Here is a tiny trained network, its code and every weight. The questions are about switching its units off for an input and a class, where a switched-off unit gives its printed mean instead of its output.

import numpy as np


def w(rows, s, z=0):
    codes = np.array(rows[::2]) - 128.0
    scale = np.full(codes.shape[1], s)
    scale[-1] = z or s
    return codes * scale


def f(y):
    return y / 2 * (1 + np.tanh(0.7978845608 * (y + 0.044715 * y**3)))


def log_softmax(a):
    a = a - a.max(-1, keepdims=True)
    return a - np.log(np.exp(a).sum(-1, keepdims=True))


def net(x, mask):
    res = np.array(x, float).reshape(1, 5) / 4 @ E
    y = f(res @ A[0][:, :-1].T + A[0][:, -1])
    res = res + np.where(mask, y, B[0][:, -1]) @ B[0][:, :-1]
    return log_softmax(res[-1] @ U[:, :-1].T + U[:, -1])


A, B = {}, {}
E = w([
[36,83,62,157,26],'x0',
[128,130,126,132,131],'x1',
[127,2,119,138,192],'x2',
[226,112,20,126,96],'x3',
[60,174,67,39,201],'x4',
],0.0074)
A[0] = w([
[164,110,181,148,90,39],'neuron 1',
[150,202,172,128,25,116],'neuron 2',
[164,122,100,97,109,13],'neuron 3',
[68,103,85,144,57,54],'neuron 4',
[122,184,114,152,104,65],'neuron 5',
[173,124,131,149,88,58],'neuron 6',
[127,77,120,153,192,29],'neuron 7',
[110,204,122,147,99,76],'neuron 8',
[145,86,167,195,24,254],'neuron 9',
[154,127,170,190,69,61],'neuron 10',
[184,136,31,37,114,104],'neuron 11',
[89,106,11,66,221,144],'neuron 12',
[52,145,46,73,139,94],'neuron 13',
[105,124,90,72,150,42],'neuron 14',
[105,138,114,32,141,22],'neuron 15',
[205,131,143,79,149,47],'neuron 16',
[129,194,131,137,99,81],'neuron 17',
[172,111,153,145,220,176],'neuron 18',
[175,133,29,126,116,97],'neuron 19',
[79,116,194,110,108,63],'neuron 20',
[152,180,223,119,197,157],'neuron 21',
[78,107,70,197,109,54],'neuron 22',
[99,170,92,133,182,29],'neuron 23',
[39,101,160,121,66,116],'neuron 24',
[97,120,108,132,96,60],'neuron 25',
[157,115,155,202,127,51],'neuron 26',
[59,127,22,117,89,237],'neuron 27',
[124,88,123,143,158,94],'neuron 28',
[150,201,144,145,93,106],'neuron 29',
[108,195,118,72,65,154],'neuron 30',
[131,183,115,182,122,60],'neuron 31',
[66,116,252,171,114,81],'neuron 32',
[145,116,161,138,91,27],'neuron 33',
[128,195,145,114,101,23],'neuron 34',
[224,103,76,166,72,136],'neuron 35',
[193,147,130,75,195,50],'neuron 36',
[124,79,135,141,148,54],'neuron 37',
[63,132,183,107,171,106],'neuron 38',
[96,15,148,109,119,125],'neuron 39',
[95,50,110,105,153,120],'neuron 40',
[149,86,159,226,128,121],'neuron 41',
[207,102,164,171,70,122],'neuron 42',
[74,129,160,81,128,42],'neuron 43',
[144,71,149,186,128,131],'neuron 44',
[174,152,174,132,181,52],'neuron 45',
[137,142,112,148,119,15],'neuron 46',
[109,134,110,82,148,14],'neuron 47',
],0.011,0.0065)
B[0] = w([
[126,192,41,145,145,141],'neuron 1',
[200,87,91,64,141,194],'neuron 2',
[201,63,98,209,122,123],'neuron 3',
[153,166,17,189,84,166],'neuron 4',
[192,77,91,126,105,136],'neuron 5',
[115,183,140,182,179,138],'neuron 6',
[207,24,68,128,101,139],'neuron 7',
[229,25,77,112,135,153],'neuron 8',
[133,181,151,91,134,245],'neuron 9',
[133,209,74,116,172,160],'neuron 10',
[176,168,207,182,162,179],'neuron 11',
[176,186,105,98,135,215],'neuron 12',
[142,217,106,112,160,182],'neuron 13',
[150,186,49,138,167,138],'neuron 14',
[169,193,46,145,195,143],'neuron 15',
[83,109,119,177,44,145],'neuron 16',
[239,38,84,104,128,148],'neuron 17',
[160,132,114,103,51,198],'neuron 18',
[151,27,187,185,154,169],'neuron 19',
[140,82,176,191,136,147],'neuron 20',
[118,165,139,144,22,223],'neuron 21',
[110,102,94,179,45,151],'neuron 22',
[117,184,64,144,146,135],'neuron 23',
[104,134,188,162,48,177],'neuron 24',
[97,111,106,169,92,130],'neuron 25',
[114,182,37,125,196,143],'neuron 26',
[150,171,169,115,69,229],'neuron 27',
[199,57,92,102,120,136],'neuron 28',
[188,72,99,101,123,163],'neuron 29',
[180,97,119,84,128,188],'neuron 30',
[116,102,111,128,109,129],'neuron 31',
[198,156,146,187,194,195],'neuron 32',
[155,194,31,183,144,125],'neuron 33',
[226,53,55,136,110,139],'neuron 34',
[144,122,213,165,156,198],'neuron 35',
[156,182,100,147,41,161],'neuron 36',
[220,112,67,105,138,131],'neuron 37',
[254,130,147,178,185,181],'neuron 38',
[224,80,97,65,75,178],'neuron 39',
[233,109,114,104,107,166],'neuron 40',
[137,190,92,90,150,177],'neuron 41',
[120,183,81,82,141,188],'neuron 42',
[229,159,121,158,157,140],'neuron 43',
[165,151,112,100,163,167],'neuron 44',
[75,112,66,191,32,156],'neuron 45',
[181,86,86,199,81,116],'neuron 46',
[134,176,20,193,169,126],'neuron 47',
],0.0092,0.011)
U = w([
[139,196,89,110,162,63],'0',
[168,76,93,85,122,120],'1',
[147,156,158,106,113,227],'2',
[158,137,153,209,156,176],'3',
[120,148,106,166,65,110],'4',
[79,126,166,64,140,168],'5',
[42,8,108,179,191,5],'6',
[49,12,99,176,189,5],'7',
],0.017,0.014)

Each question gives the input, the list of numbers given to net, and the class t.
The units are the neurons (one row each of A and B). Each row of codes is followed by its name. A weight is (code - 128) times the scale printed after its matrix; where a second scale follows, it is the last column's (A, B and U).
mask holds one flag per neuron, in row order. A switched-off neuron (its flag False) gives its mean, the last column of its row in B, instead of its output. The means were averaged over made-up inputs and are rounded, as every weight is.
A unit's drop is (log p(t) with every unit on - log p(t) with that unit switched off) / (log p(t) with every unit on - log p(t) with every unit switched off).
The circuit of an input: a set's keep is (log p(t) with only the set's units on - log p(t) with every unit switched off) / (log p(t) with every unit on - log p(t) with every unit switched off). Starting from the 12 units with the biggest drops (on a tie, the unit counted first), units are removed one at a time, each time the one whose removal leaves the highest keep (on an exact tie, the one counted first), for as long as the keep stays at least 0.8.
circuit, biggest first: the units of the circuit, biggest drop first
unit that matters most: the unit with the biggest drop
top k neurons: the k neurons with the biggest drops, biggest first
drop when u is switched off: that unit's drop, to one decimal
input [0,5,-4,-7,-4], class 3: circuit, biggest first	neuron 32
input [-7,5,-3,3,-7], class 0: circuit, biggest first	neuron 42; neuron 26
input [7,-2,-3,-7,-4], class 3: top 3 neurons	neuron 32; neuron 20; neuron 21
input [7,-4,2,-1,1], class 4: circuit, biggest first	neuron 4; neuron 22
input [8,-6,5,6,0], class 4: top 3 neurons	neuron 4; neuron 22; neuron 27
input [-8,-2,-2,5,-8], class 0: circuit, biggest first	neuron 42; neuron 26
input [8,-5,1,-5,1], class 4: top 3 neurons	neuron 4; neuron 22; neuron 24
input [-4,-2,7,3,-7], class 0: circuit, biggest first	neuron 41; neuron 42
input [7,-3,5,7,0], class 3: top 2 neurons	neuron 19; neuron 35
input [7,-3,-7,-3,-1], class 1: circuit, biggest first	neuron 2; neuron 8
input [7,4,-2,8,7], class 3: circuit, biggest first	neuron 19; neuron 11
input [8,2,0,-8,2], class 3: circuit, biggest first	neuron 32; neuron 38
input [5,-6,-5,-7,-7], class 0: top 2 neurons	neuron 10; neuron 9
input [3,5,-7,8,0], class 3: circuit, biggest first	neuron 19
input [-3,3,-5,-7,-5], class 3: top 2 neurons	neuron 32; neuron 20
input [-8,-7,-1,-2,-5], class 4: top 2 neurons	neuron 45; neuron 21
input [-1,2,7,-8,8], class 0: top 3 neurons	neuron 12; neuron 13; neuron 15
input [4,0,6,8,2], class 3: top 3 neurons	neuron 11; neuron 19; neuron 35
input [-6,-5,3,-5,-2], class 4: top 2 neurons	neuron 21; neuron 45
input [-4,0,7,-5,5], class 1: unit that matters most	neuron 7
input [-3,-2,-8,-6,-7], class 1: drop when neuron 8 is switched off	0.2
input [0,-6,-3,7,2], class 3: drop when neuron 19 is switched off	0.2
